Below are the code and all the weights of a small trained network. Each question names an input and a class and asks about switching units off, where a switched-off unit gives its printed mean instead of its output.

import numpy as np


def w(rows, s, z=0):
    codes = np.array(rows[::2]) - 128.0
    scale = np.full(codes.shape[1], s)
    scale[-1] = z or s
    return codes * scale


def norm(h):
    return h / np.sqrt((h * h).mean(-1, keepdims=True) + 1e-5)


def f(y):
    return np.maximum(y, 0)


def log_softmax(a):
    a = a - a.max(-1, keepdims=True)
    return a - np.log(np.exp(a).sum(-1, keepdims=True))


def net(x, mask):
    res = np.array(x, float).reshape(1, 5) / 4 @ E
    u = 0
    for l in range(4):
        y = f(norm(res) @ A[l][:, :-1].T + A[l][:, -1])
        res = res + np.where(mask[u : u + 9], y, B[l][:, -1]) @ B[l][:, :-1]
        u += 9
    return log_softmax(norm(res)[-1] @ U[:, :-1].T + U[:, -1])


A, B = {}, {}
E = w([
[240,123,227,115,41,106,91,170,50,59,199],'x0',
[194,90,113,182,70,96,184,50,169,189,150],'x1',
[152,78,162,107,72,2,30,85,72,146,180],'x2',
[180,216,212,95,188,29,20,127,137,191,101],'x3',
[31,176,110,202,177,143,152,171,215,187,219],'x4',
],0.0034)
A[0] = w([
[121,134,84,188,105,171,213,56,193,154,71,123],'0.n0',
[118,207,132,54,223,196,131,143,186,138,45,111],'0.n1',
[127,91,132,148,141,202,232,135,157,149,89,111],'0.n2',
[53,171,119,208,175,188,182,129,214,183,103,97],'0.n3',
[78,124,125,159,164,252,166,224,128,59,147,126],'0.n4',
[46,134,137,111,164,134,146,77,101,128,72,91],'0.n5',
[147,121,105,137,204,146,150,139,124,87,150,1],'0.n6',
[213,145,150,185,3,126,142,169,148,108,233,143],'0.n7',
[160,148,112,115,135,154,114,145,106,74,140,72],'0.n8',
],0.0043,0.0072)
B[0] = w([
[153,129,131,42,135,138,246,62,159,192,124,217],'0.n0',
[108,66,172,143,250,182,142,112,72,173,122,214],'0.n1',
[147,156,108,109,41,77,97,103,102,120,59,195],'0.n2',
[187,133,57,80,69,105,110,178,165,180,212,227],'0.n3',
[25,203,98,86,146,206,121,176,60,109,84,236],'0.n4',
[199,96,96,170,114,138,106,153,95,139,158,156],'0.n5',
[222,150,100,163,61,84,1,85,96,160,152,128],'0.n6',
[179,152,121,215,81,135,99,215,18,144,206,255],'0.n7',
[86,116,74,152,132,134,179,128,124,113,167,133],'0.n8',
],0.0043,0.0046)
A[1] = w([
[120,104,69,133,108,184,248,50,198,167,91,120],'1.n0',
[75,141,154,153,142,213,191,169,114,45,81,4],'1.n1',
[225,163,181,83,47,158,109,147,94,8,53,79],'1.n2',
[122,22,103,68,3,204,162,111,27,5,83,76],'1.n3',
[190,160,161,166,77,58,93,127,93,92,154,115],'1.n4',
[246,138,136,80,146,177,132,160,91,100,59,72],'1.n5',
[151,89,151,131,119,46,110,37,136,164,112,163],'1.n6',
[123,128,70,174,175,168,179,141,211,161,79,63],'1.n7',
[63,176,181,140,144,76,74,173,120,85,121,98],'1.n8',
],0.005,0.0027)
B[1] = w([
[183,161,158,45,87,115,190,58,184,103,142,233],'1.n0',
[33,142,79,37,171,137,99,154,155,81,42,175],'1.n1',
[36,185,200,176,98,110,136,119,57,216,46,228],'1.n2',
[185,56,68,121,248,96,104,205,164,2,169,253],'1.n3',
[103,107,149,206,83,91,143,125,152,130,151,251],'1.n4',
[107,138,180,125,115,139,192,113,90,84,132,196],'1.n5',
[89,94,115,154,130,229,138,119,88,147,110,215],'1.n6',
[159,165,119,110,61,75,79,155,137,133,151,185],'1.n7',
[127,111,136,99,129,153,215,90,192,115,139,187],'1.n8',
],0.0057,0.0048)
A[2] = w([
[134,194,99,125,136,253,229,209,152,97,160,169],'2.n0',
[68,175,59,80,198,135,67,142,166,167,44,2],'2.n1',
[206,21,119,225,98,111,64,132,120,91,142,70],'2.n2',
[89,175,80,139,24,184,113,110,135,169,124,53],'2.n3',
[108,154,170,190,167,153,90,104,195,222,124,108],'2.n4',
[55,146,131,107,112,95,107,108,243,136,141,26],'2.n5',
[88,178,228,111,166,97,142,157,178,114,199,30],'2.n6',
[90,116,180,173,135,80,66,81,90,124,60,68],'2.n7',
[145,148,116,44,216,141,61,177,134,159,78,116],'2.n8',
],0.0049,0.0027)
B[2] = w([
[22,179,85,106,140,213,11,182,80,119,115,254],'2.n0',
[203,172,187,225,70,183,103,220,48,71,232,196],'2.n1',
[232,79,68,191,230,70,57,173,86,113,179,207],'2.n2',
[216,207,100,151,119,101,54,62,115,215,136,157],'2.n3',
[113,49,3,97,155,121,84,134,85,12,145,179],'2.n4',
[94,83,103,77,26,120,196,90,146,85,86,157],'2.n5',
[175,99,79,87,66,87,218,146,170,48,173,164],'2.n6',
[64,152,106,111,119,163,137,136,152,119,45,181],'2.n7',
[179,105,193,212,188,191,193,115,117,80,148,204],'2.n8',
],0.0046,0.0052)
A[3] = w([
[170,89,126,178,153,91,123,163,150,128,166,1],'3.n0',
[108,164,113,136,75,152,135,154,128,204,151,68],'3.n1',
[118,139,154,61,128,121,163,65,232,206,100,41],'3.n2',
[134,176,54,68,86,132,105,163,183,139,109,63],'3.n3',
[126,158,140,88,129,81,102,123,254,151,138,17],'3.n4',
[119,119,207,177,90,84,103,97,112,161,72,72],'3.n5',
[142,104,160,144,122,86,151,165,155,85,191,28],'3.n6',
[161,117,96,54,160,140,151,107,221,108,129,80],'3.n7',
[164,176,192,102,151,156,162,96,159,110,63,69],'3.n8',
],0.0073,0.0037)
B[3] = w([
[224,97,147,207,122,71,32,155,124,95,149,236],'3.n0',
[133,156,132,97,77,112,68,57,200,214,143,211],'3.n1',
[100,70,195,191,254,172,157,185,58,51,58,235],'3.n2',
[147,112,61,102,42,13,119,115,223,99,195,253],'3.n3',
[159,60,111,93,139,82,174,201,113,23,103,164],'3.n4',
[92,200,133,105,70,79,196,188,188,140,101,250],'3.n5',
[203,113,97,162,158,96,101,72,169,150,154,231],'3.n6',
[111,69,189,117,126,93,182,84,164,84,83,246],'3.n7',
[189,71,174,176,174,130,125,58,137,214,155,194],'3.n8',
],0.0064,0.0029)
U = w([
[29,80,57,149,106,112,19,72,107,181,57,1],'0',
[174,69,241,131,216,158,203,16,110,183,51,88],'1',
[69,214,220,174,13,46,171,169,59,194,37,134],'2',
[245,66,113,242,145,36,51,164,86,88,207,149],'3',
[144,72,44,24,107,61,206,80,238,34,138,155],'4',
[49,140,109,128,235,225,83,235,34,35,103,149],'5',
[87,228,49,81,49,156,56,110,185,244,220,159],'6',
],0.011,0.0067)

Each question gives the input, the list of numbers given to net, and the class t.
The units are the neurons (one row each of A and B). Each row of codes is followed by its name. A weight is (code - 128) times the scale printed after its matrix; where a second scale follows, it is the last column's (A, B and U).
mask holds one flag per neuron, layer by layer. A switched-off neuron (its flag False) gives its mean, the last column of its row in B, instead of its output. The means were averaged over made-up inputs and are rounded, as every weight is.
A unit's drop is (log p(t) with every unit on - log p(t) with that unit switched off) / (log p(t) with every unit on - log p(t) with every unit switched off).
The circuit of an input: a set's keep is (log p(t) with only the set's units on - log p(t) with every unit switched off) / (log p(t) with every unit on - log p(t) with every unit switched off). Starting from the 12 units with the biggest drops (on a tie, the unit counted first), units are removed one at a time, each time the one whose removal leaves the highest keep (on an exact tie, the one counted first), for as long as the keep stays at least 0.8.
circuit, biggest first: the units of the circuit, biggest drop first
unit that matters most: the unit with the biggest drop
top k neurons: the k neurons with the biggest drops, biggest first
top k neurons in layer l: the k neurons of layer l with the biggest drops, biggest first
input [2,2,3,5,-2], class 2: unit that matters most : 1.n3
input [8,-2,-1,1,8], class 6: circuit, biggest first : (1.n3; 3.n1)
input [2,5,-7,4,-6], class 1: circuit, biggest first : (3.n8; 2.n1)
input [3,7,-5,0,-2], class 2: top 2 neurons : (0.n7; 0.n0)
input [4,-7,2,8,6], class 4: circuit, biggest first : (1.n8; 2.n6)
input [1,-2,0,6,0], class 1: circuit, biggest first : (0.n7; 2.n0; 2.n2; 3.n8)
input [-6,8,-3,-1,-3], class 1: circuit, biggest first : (3.n2; 0.n0)
input [-6,5,6,5,1], class 0: circuit, biggest first : (1.n3; 1.n6)
input [-6,8,-7,3,-4], class 1: top 2 neurons : (3.n2; 0.n1)
input [-4,-7,7,2,7], class 4: circuit, biggest first : (1.n8; 2.n6)
input [4,5,4,4,-5], class 2: circuit, biggest first : (1.n2; 3.n5)
input [-3,-8,7,-4,-1], class 3: top 2 neurons : (1.n3; 0.n4)
input [0,1,-3,-4,-2], class 4: top 2 neurons : (0.n0; 1.n0)
input [-3,-3,-6,4,8], class 6: circuit, biggest first : (0.n3)
input [7,-4,1,6,2], class 2: circuit, biggest first : (1.n3; 1.n2)
input [-7,-1,-2,8,3], class 3: top 2 neurons : (2.n1; 2.n0)
input [-2,-3,8,6,-3], class 2: circuit, biggest first : (3.n5; 1.n3)
input [-3,-8,3,8,-7], class 1: top 2 neurons : (3.n8; 0.n7)
input [-8,-3,1,-7,7], class 6: top 2 neurons : (0.n4; 2.n0)
input [7,-6,-6,8,-7], class 2: circuit, biggest first : (1.n2)
input [-4,-5,-3,-7,6], class 6: top 2 neurons : (0.n4; 0.n3)
input [-7,-6,-4,-2,1], class 6: top 2 neurons in layer 0 : (0.n3; 0.n0)
input [-8,-1,-5,-3,0], class 4: top 3 neurons : (1.n0; 0.n0; 0.n7)
input [3,1,5,7,0], class 2: top 3 neurons : (1.n3; 3.n5; 0.n3)
input [-5,5,3,0,0], class 1: top 2 neurons in layer 1 : (1.n3; 1.n6)
input [-8,4,3,6,-1], class 1: top 3 neurons in layer 0 : (0.n7; 0.n4; 0.n0)
input [8,-5,2,-8,2], class 5: circuit, biggest first : (0.n4)
input [2,5,-5,3,4], class 6: top 2 neurons : (0.n7; 1.n3)
input [-8,-3,4,5,-8], class 1: top 2 neurons : (2.n0; 3.n8)
